Below are the code and all the weights of a small trained network. Each question names an input and a class and asks about switching units off, where a switched-off unit gives its printed mean instead of its output.

import numpy as np


def w(rows, s, z=0):
    codes = np.array(rows[::2]) - 128.0
    scale = np.full(codes.shape[1], s)
    scale[-1] = z or s
    return codes * scale


def f(y):
    return np.maximum(y, 0)


def log_softmax(a):
    a = a - a.max(-1, keepdims=True)
    return a - np.log(np.exp(a).sum(-1, keepdims=True))


def net(x, mask):
    res = np.array(x, float).reshape(1, 5) / 4 @ E
    y = f(res @ A[0][:, :-1].T + A[0][:, -1])
    res = res + np.where(mask, y, B[0][:, -1]) @ B[0][:, :-1]
    return log_softmax(res[-1] @ U[:, :-1].T + U[:, -1])


A, B = {}, {}
E = w([
[120,128,79,2,79],'x0',
[118,189,157,94,196],'x1',
[143,122,211,99,11],'x2',
[2,78,163,90,109],'x3',
[135,41,206,107,179],'x4',
],0.0088)
A[0] = w([
[111,74,218,161,130,63],'N0',
[151,114,141,147,118,123],'N1',
[172,103,92,140,3,6],'N2',
[137,135,167,96,129,60],'N3',
[150,160,155,138,164,172],'N4',
[144,193,149,165,95,199],'N5',
[119,87,171,157,110,86],'N6',
[140,175,173,175,120,50],'N7',
[144,103,125,140,106,254],'N8',
[162,171,169,180,103,89],'N9',
[164,94,88,113,172,147],'N10',
[76,58,173,181,126,173],'N11',
[89,171,110,102,175,238],'N12',
[154,129,124,97,156,43],'N13',
[92,165,222,79,143,15],'N14',
[188,128,105,90,104,205],'N15',
[55,143,80,122,109,219],'N16',
[192,149,139,115,117,38],'N17',
[47,117,99,148,173,147],'N18',
[141,145,129,152,118,72],'N19',
[135,119,167,98,162,159],'N20',
],0.018,0.002)
B[0] = w([
[193,143,166,147,61,229],'N0',
[140,154,130,146,148,160],'N1',
[75,224,99,169,53,245],'N2',
[133,118,129,74,107,164],'N3',
[149,135,142,117,184,185],'N4',
[94,173,159,99,183,196],'N5',
[172,120,150,139,94,185],'N6',
[119,139,177,101,180,183],'N7',
[134,151,126,158,120,167],'N8',
[125,173,176,121,174,198],'N9',
[173,114,84,183,157,188],'N10',
[153,121,175,181,59,221],'N11',
[82,53,126,111,160,199],'N12',
[152,117,91,107,128,162],'N13',
[142,104,140,3,80,205],'N14',
[128,155,60,98,129,202],'N15',
[65,94,133,144,102,195],'N16',
[153,174,107,96,142,184],'N17',
[95,70,169,176,140,204],'N18',
[116,148,138,137,147,153],'N19',
[164,101,141,81,122,188],'N20',
],0.032,0.013)
U = w([
[176,53,132,132,206,76],'0',
[146,71,127,2,132,118],'1',
[110,135,134,183,122,71],'2',
[21,40,138,113,135,216],'3',
[37,202,102,90,84,3],'4',
[198,126,224,135,92,207],'5',
[178,128,32,54,190,41],'6',
[126,187,198,65,210,189],'7',
],0.0073,0.0016)

Each question gives the input, the list of numbers given to net, and the class t.
The units are the neurons (one row each of A and B). Each row of codes is followed by its name. A weight is (code - 128) times the scale printed after its matrix; where a second scale follows, it is the last column's (A, B and U).
mask holds one flag per neuron, in row order. A switched-off neuron (its flag False) gives its mean, the last column of its row in B, instead of its output. The means were averaged over made-up inputs and are rounded, as every weight is.
A unit's drop is (log p(t) with every unit on - log p(t) with that unit switched off) / (log p(t) with every unit on - log p(t) with every unit switched off).
The circuit of an input: a set's keep is (log p(t) with only the set's units on - log p(t) with every unit switched off) / (log p(t) with every unit on - log p(t) with every unit switched off). Starting from the 12 units with the biggest drops (on a tie, the unit counted first), units are removed one at a time, each time the one whose removal leaves the highest keep (on an exact tie, the one counted first), for as long as the keep stays at least 0.8.
units of the circuit, in order: the units of the circuit, biggest drop first
k most important neurons: the k neurons with the biggest drops, biggest first
drop of u: that unit's drop, to one decimal
input [-4,-3,-7,-6,0], class 0: units of the circuit, in order => (N10; N2)
input [-3,-6,-4,-8,4], class 6: units of the circuit, in order => (N10; N11)
input [6,4,8,5,0], class 1: units of the circuit, in order => (N14)
input [2,-6,-8,-3,2], class 0: units of the circuit, in order => (N2; N10)
input [6,-1,-2,3,-6], class 3: units of the circuit, in order => (N16; N12)
input [-4,-1,7,-5,-6], class 7: 3 most important neurons => (N9; N7; N5)
input [-2,3,-7,-6,-5], class 0: 3 most important neurons => (N10; N2; N12)
input [2,3,-6,3,5], class 3: 2 most important neurons => (N18; N12)
input [6,5,1,-7,6], class 6: drop of N0 => 0.0
input [-1,-1,-4,0,0], class 0: drop of N0 => -0.1
input [-6,-2,6,-2,-5], class 7: drop of N9 => 0.1
